Below are the code and all the weights of a small trained network. Each question names an input and a target symbol and asks about switching units off, where a switched-off unit gives its printed mean instead of its output.

import numpy as np


def w(rows, s, z=0):
    codes = np.array(rows[::2]) - 128.0
    scale = np.full(codes.shape[1], s)
    scale[-1] = z or s
    return codes * scale


def norm(h):
    return h / np.sqrt((h * h).mean(-1, keepdims=True) + 1e-5)


def f(y):
    return y / 2 * (1 + np.tanh(0.7978845608 * (y + 0.044715 * y**3)))


def softmax(a):
    e = np.exp(a - a.max(-1, keepdims=True))
    return e / e.sum(-1, keepdims=True)


def log_softmax(a):
    a = a - a.max(-1, keepdims=True)
    return a - np.log(np.exp(a).sum(-1, keepdims=True))


def net(x, mask):
    ids = ['αγεζστφ'.index(c) for c in x.split()]
    T = len(ids)
    res = E[ids] + P[:T]
    u = 0
    for l in range(3):
        r = norm(res)
        for j in range(3):
            rows = slice(2 * j, 2 * j + 2)
            q, k, v = (r @ M[l][rows].T for M in (Q, K, V))
            z = softmax(np.where(np.tri(T) > 0, q @ k.T / 2**0.5, -1e9)) @ v
            o = O[l][rows]
            res = res + np.where(mask[u + j], z, o[:, -1]) @ o[:, :-1]
        u += 3
        y = f(norm(res) @ A[l][:, :-1].T + A[l][:, -1])
        res = res + np.where(mask[u : u + 4], y, B[l][:, -1]) @ B[l][:, :-1]
        u += 4
    return log_softmax(norm(res)[-1] @ U[:, :-1].T + U[:, -1])


Q, K, V, O, A, B = {}, {}, {}, {}, {}, {}
E = w([
[119,5,171],'α',
[111,173,143],'γ',
[12,121,147],'ε',
[185,67,64],'ζ',
[199,201,85],'σ',
[128,162,76],'τ',
[195,89,94],'φ',
],0.011)
P = w([
[154,139,130],'0',
[74,106,2],'1',
[94,56,55],'2',
[67,135,121],'3',
[150,168,164],'4',
[139,78,136],'5',
[166,59,134],'6',
],0.0058)
Q[0] = w([
[83,150,111],'L0H0',
[186,95,58],'L0H0',
[156,147,200],'L0H1',
[83,233,67],'L0H1',
[123,11,187],'L0H2',
[143,156,132],'L0H2',
],0.012)
K[0] = w([
[168,128,135],'L0H0',
[171,144,81],'L0H0',
[103,160,101],'L0H1',
[197,252,98],'L0H1',
[168,201,138],'L0H2',
[106,106,131],'L0H2',
],0.014)
V[0] = w([
[135,181,4],'L0H0',
[123,178,63],'L0H0',
[85,177,54],'L0H1',
[111,113,195],'L0H1',
[131,167,126],'L0H2',
[126,140,172],'L0H2',
],0.015)
O[0] = w([
[37,121,178,244],'L0H0',
[73,150,174,183],'L0H0',
[116,197,245,163],'L0H1',
[82,112,42,73],'L0H1',
[122,150,158,123],'L0H2',
[96,172,119,84],'L0H2',
],0.011)
A[0] = w([
[188,167,180,8],'L0N0',
[18,254,48,182],'L0N1',
[197,178,40,183],'L0N2',
[241,254,147,136],'L0N3',
],0.0085,0.0014)
B[0] = w([
[69,102,80,198],'L0N0',
[255,127,178,245],'L0N1',
[200,17,219,98],'L0N2',
[24,61,190,228],'L0N3',
],0.0083,0.0011)
Q[1] = w([
[117,167,51],'L1H0',
[181,175,42],'L1H0',
[154,116,226],'L1H1',
[52,102,211],'L1H1',
[218,44,3],'L1H2',
[58,138,29],'L1H2',
],0.015)
K[1] = w([
[97,91,163],'L1H0',
[79,126,194],'L1H0',
[182,111,74],'L1H1',
[104,24,29],'L1H1',
[185,65,254],'L1H2',
[108,75,137],'L1H2',
],0.017)
V[1] = w([
[241,210,110],'L1H0',
[85,8,111],'L1H0',
[223,69,242],'L1H1',
[88,122,180],'L1H1',
[157,28,109],'L1H2',
[175,232,116],'L1H2',
],0.012)
O[1] = w([
[247,150,171,71],'L1H0',
[76,62,130,181],'L1H0',
[142,70,35,255],'L1H1',
[109,159,94,189],'L1H1',
[118,154,184,103],'L1H2',
[178,112,121,61],'L1H2',
],0.014,0.0079)
A[1] = w([
[219,17,26,169],'L1N0',
[179,35,111,41],'L1N1',
[144,65,114,12],'L1N2',
[101,95,2,1],'L1N3',
],0.008,0.00098)
B[1] = w([
[66,135,224,246],'L1N0',
[185,173,215,164],'L1N1',
[162,147,142,147],'L1N2',
[50,200,255,254],'L1N3',
],0.0073,0.0029)
Q[2] = w([
[123,125,131],'L2H0',
[20,108,132],'L2H0',
[87,116,176],'L2H1',
[154,164,116],'L2H1',
[149,85,121],'L2H2',
[200,250,100],'L2H2',
],0.024)
K[2] = w([
[119,123,119],'L2H0',
[222,193,179],'L2H0',
[214,197,151],'L2H1',
[86,110,127],'L2H1',
[104,136,188],'L2H2',
[119,4,62],'L2H2',
],0.019)
V[2] = w([
[31,150,59],'L2H0',
[115,239,6],'L2H0',
[163,47,69],'L2H1',
[74,205,91],'L2H1',
[77,79,81],'L2H2',
[140,65,25],'L2H2',
],0.016)
O[2] = w([
[99,48,222,164],'L2H0',
[209,21,216,26],'L2H0',
[135,62,57,62],'L2H1',
[194,107,212,141],'L2H1',
[98,82,158,152],'L2H2',
[133,8,86,3],'L2H2',
],0.012,0.0073)
A[2] = w([
[247,150,240,244],'L2N0',
[83,86,78,76],'L2N1',
[62,167,247,1],'L2N2',
[131,107,129,69],'L2N3',
],0.015,0.00097)
B[2] = w([
[167,7,74,204],'L2N0',
[165,58,150,166],'L2N1',
[119,223,97,255],'L2N2',
[154,125,164,125],'L2N3',
],0.015,0.011)
U = w([
[112,111,52,2],'α',
[247,65,148,130],'γ',
[248,184,57,181],'ε',
[27,25,119,144],'ζ',
[156,139,237,224],'σ',
[96,216,198,107],'τ',
[58,135,73,204],'φ',
],0.012,0.0034)

Each question gives the input, a string of symbols that net reads in full, and the target symbol t.
The units are the heads (2 rows each of Q, K, V and O) and the neurons (one row each of A and B). Each row of codes is followed by its name. A weight is (code - 128) times the scale printed after its matrix; where a second scale follows, it is the last column's (O, A, B and U).
mask holds one flag per unit, layer by layer, with each layer's heads first. A switched-off unit (its flag False) gives its mean, the last column of its rows in O or B, instead of its output. The means were averaged over made-up inputs and are rounded, as every weight is.
A unit's drop is (log p(t) with every unit on - log p(t) with that unit switched off) / (log p(t) with every unit on - log p(t) with every unit switched off).
The circuit of an input: a set's keep is (log p(t) with only the set's units on - log p(t) with every unit switched off) / (log p(t) with every unit on - log p(t) with every unit switched off). Starting from the 12 units with the biggest drops (on a tie, the unit counted first), units are removed one at a time, each time the one whose removal leaves the highest keep (on an exact tie, the one counted first), for as long as the keep stays at least 0.8.
units of the circuit, in order: the units of the circuit, biggest drop first
most important unit: the unit with the biggest drop
top k neurons: the k neurons with the biggest drops, biggest first
which heads matter: for each layer, one digit per head in row order, 1 if its drop is at least 0.15 and else 0, layers parted by /
drop of u: that unit's drop, to one decimal
input ε σ ζ σ ε, target ε: most important unit	L0H1
input ε ζ ε, target ε: units of the circuit, in order	[L0H1, L0H0, L1H0, L0N1]
input ε ε ε φ ζ, target ε: units of the circuit, in order	[L0H0, L0H1, L1H0, L0N1]
input γ σ ε ζ γ, target γ: which heads matter	000 / 101 / 100
input σ ε σ α, target σ: units of the circuit, in order	[L2H0, L1H0]
input τ ζ ε ζ τ ζ α, target τ: units of the circuit, in order	[L2H1, L2N2]
input τ ζ α, target τ: units of the circuit, in order	[L2H1, L1H1]
input σ γ σ ε σ φ, target σ: units of the circuit, in order	[L2H0, L2H1]
input σ ζ ε ζ α α ε, target σ: top 2 neurons	[L1N3, L1N0]
input γ ε γ γ, target γ: which heads matter	000 / 100 / 100
input ζ α α ε, target ζ: which heads matter	100 / 000 / 000
input σ γ α γ τ γ ζ, target τ: top 2 neurons	[L2N2, L2N1]
input ζ γ σ φ, target ζ: which heads matter	000 / 010 / 000
input ε ε τ σ, target ε: most important unit	L0H0
input γ α α φ, target γ: which heads matter	100 / 100 / 100
input γ ζ ε, target γ: which heads matter	000 / 100 / 100
input σ φ ε, target σ: which heads matter	000 / 101 / 110
input γ γ σ ε ζ, target γ: which heads matter	000 / 101 / 100
input ε σ σ, target ε: which heads matter	110 / 100 / 000
input ζ α α ε φ, target ζ: which heads matter	100 / 000 / 000
input γ ζ ε ε ε, target γ: most important unit	L1H0
input τ φ γ ζ, target τ: which heads matter	010 / 000 / 000
input γ ε σ ζ σ ζ, target γ: which heads matter	000 / 100 / 100
input γ ζ ζ σ, target γ: top 2 neurons	[L2N0, L0N1]
input σ τ γ, target σ: drop of L2H1	0.3
input ζ γ γ τ, target ζ: drop of L0H2	0.1
